Below is a small trained network, with its code and all its weights. Each question gives an input and a class and asks what happens when units are switched off, that is, made to give their printed mean instead of their output.

import numpy as np


def w(rows, s, z=0):
    codes = np.array(rows[::2]) - 128.0
    scale = np.full(codes.shape[1], s)
    scale[-1] = z or s
    return codes * scale


def norm(h):
    return h / np.sqrt((h * h).mean(-1, keepdims=True) + 1e-5)


def f(y):
    return y / 2 * (1 + np.tanh(0.7978845608 * (y + 0.044715 * y**3)))


def log_softmax(a):
    a = a - a.max(-1, keepdims=True)
    return a - np.log(np.exp(a).sum(-1, keepdims=True))


def net(x, mask):
    res = np.array(x, float).reshape(1, 2) / 4 @ E
    u = 0
    for l in range(2):
        y = f(norm(res) @ A[l][:, :-1].T + A[l][:, -1])
        res = res + np.where(mask[u : u + 8], y, B[l][:, -1]) @ B[l][:, :-1]
        u += 8
    return log_softmax(norm(res)[-1] @ U[:, :-1].T + U[:, -1])


A, B = {}, {}
E = w([
[37,189,190,172,143,84,246,113,48],'x0',
[147,253,104,149,58,244,212,109,108],'x1',
],0.0004)
A[0] = w([
[234,94,93,61,145,138,71,208,220,102],'0.n1',
[3,91,169,175,215,1,143,140,58,45],'0.n2',
[113,189,98,185,93,164,178,43,79,1],'0.n3',
[183,183,63,132,79,198,70,82,176,20],'0.n4',
[137,85,72,57,86,176,104,144,195,87],'0.n5',
[205,205,16,83,65,246,99,138,202,24],'0.n6',
[141,152,103,145,137,150,142,59,139,10],'0.n7',
[134,191,86,144,99,156,129,103,186,155],'0.n8',
],0.0022,0.0016)
B[0] = w([
[212,197,149,68,84,150,152,200,80,208],'0.n1',
[104,46,220,93,204,69,125,56,64,253],'0.n2',
[129,185,123,82,140,204,235,147,126,166],'0.n3',
[102,128,186,187,138,77,90,88,206,151],'0.n4',
[134,96,146,103,126,173,170,170,68,147],'0.n5',
[42,23,66,141,170,42,48,3,128,226],'0.n6',
[98,113,124,195,247,208,185,85,123,92],'0.n7',
[103,106,144,198,217,136,127,176,106,170],'0.n8',
],0.0023,0.0017)
A[1] = w([
[185,203,91,56,118,174,141,127,129,239],'1.n1',
[118,238,147,137,111,223,226,141,108,48],'1.n2',
[141,152,167,105,103,136,185,212,106,171],'1.n3',
[80,74,67,213,72,73,30,68,225,6],'1.n4',
[156,60,149,149,180,64,55,105,176,144],'1.n5',
[200,177,187,78,118,85,123,233,91,70],'1.n6',
[246,173,176,30,47,185,125,254,125,6],'1.n7',
[132,72,66,100,105,119,91,98,218,34],'1.n8',
],0.0037,0.0022)
B[1] = w([
[41,126,207,151,246,91,185,91,134,204],'1.n1',
[104,254,57,193,183,196,186,229,191,225],'1.n2',
[104,93,73,184,79,173,59,71,177,194],'1.n3',
[148,105,143,156,17,173,33,115,142,183],'1.n4',
[73,183,112,169,141,191,205,109,137,230],'1.n5',
[188,184,119,166,50,185,87,176,154,207],'1.n6',
[201,197,224,49,44,196,212,168,10,251],'1.n7',
[77,72,67,196,145,102,87,47,191,119],'1.n8',
],0.0032,0.0028)
U = w([
[240,200,254,10,11,229,224,231,5,252],'0',
[22,11,239,28,248,24,237,39,19,252],'1',
[19,29,18,242,34,204,4,21,228,252],'2',
[18,240,30,217,230,231,236,220,227,252],'3',
[206,31,29,5,124,21,84,230,211,4],'4',
[245,31,14,51,156,41,80,223,187,4],'5',
[213,28,30,33,144,34,76,235,199,4],'6',
],0.0035,0.0029)

Each question gives the input, the list of numbers given to net, and the class t.
The units are the neurons (one row each of A and B). Each row of codes is followed by its name. A weight is (code - 128) times the scale printed after its matrix; where a second scale follows, it is the last column's (A, B and U).
mask holds one flag per neuron, layer by layer. A switched-off neuron (its flag False) gives its mean, the last column of its row in B, instead of its output. The means were averaged over made-up inputs and are rounded, as every weight is.
A unit's drop is (log p(t) with every unit on - log p(t) with that unit switched off) / (log p(t) with every unit on - log p(t) with every unit switched off).
The circuit of an input: a set's keep is (log p(t) with only the set's units on - log p(t) with every unit switched off) / (log p(t) with every unit on - log p(t) with every unit switched off). Starting from the 12 units with the biggest drops (on a tie, the unit counted first), units are removed one at a time, each time the one whose removal leaves the highest keep (on an exact tie, the one counted first), for as long as the keep stays at least 0.8.
units of the circuit, in order: the units of the circuit, biggest drop first
most important unit: the unit with the biggest drop
top k neurons: the k neurons with the biggest drops, biggest first
top k neurons in layer l: the k neurons of layer l with the biggest drops, biggest first
drop of u: that unit's drop, to one decimal
input [4,-6], class 1: units of the circuit, in order -> 0.n2
input [1,-8], class 1: top 3 neurons in layer 1 -> 1.n2; 1.n7; 1.n4
input [-1,6], class 2: units of the circuit, in order -> 0.n6; 1.n4
input [-8,1], class 2: top 3 neurons -> 0.n6; 0.n4; 0.n3
input [-3,7], class 2: top 2 neurons -> 0.n6; 1.n4
input [-6,1], class 2: top 2 neurons -> 0.n6; 0.n4
input [-3,4], class 2: top 2 neurons -> 0.n6; 1.n4
input [5,-1], class 1: top 3 neurons -> 0.n2; 1.n7; 1.n2
input [4,-2], class 1: top 2 neurons in layer 1 -> 1.n7; 1.n2
input [3,-5], class 1: drop of 1.n7 -> 0.1
input [-7,7], class 2: drop of 0.n6 -> 1.7
input [5,-5], class 1: drop of 0.n2 -> 0.4
input [8,-8], class 1: drop of 1.n7 -> 0.1
input [2,-6], class 1: most important unit -> 0.n2
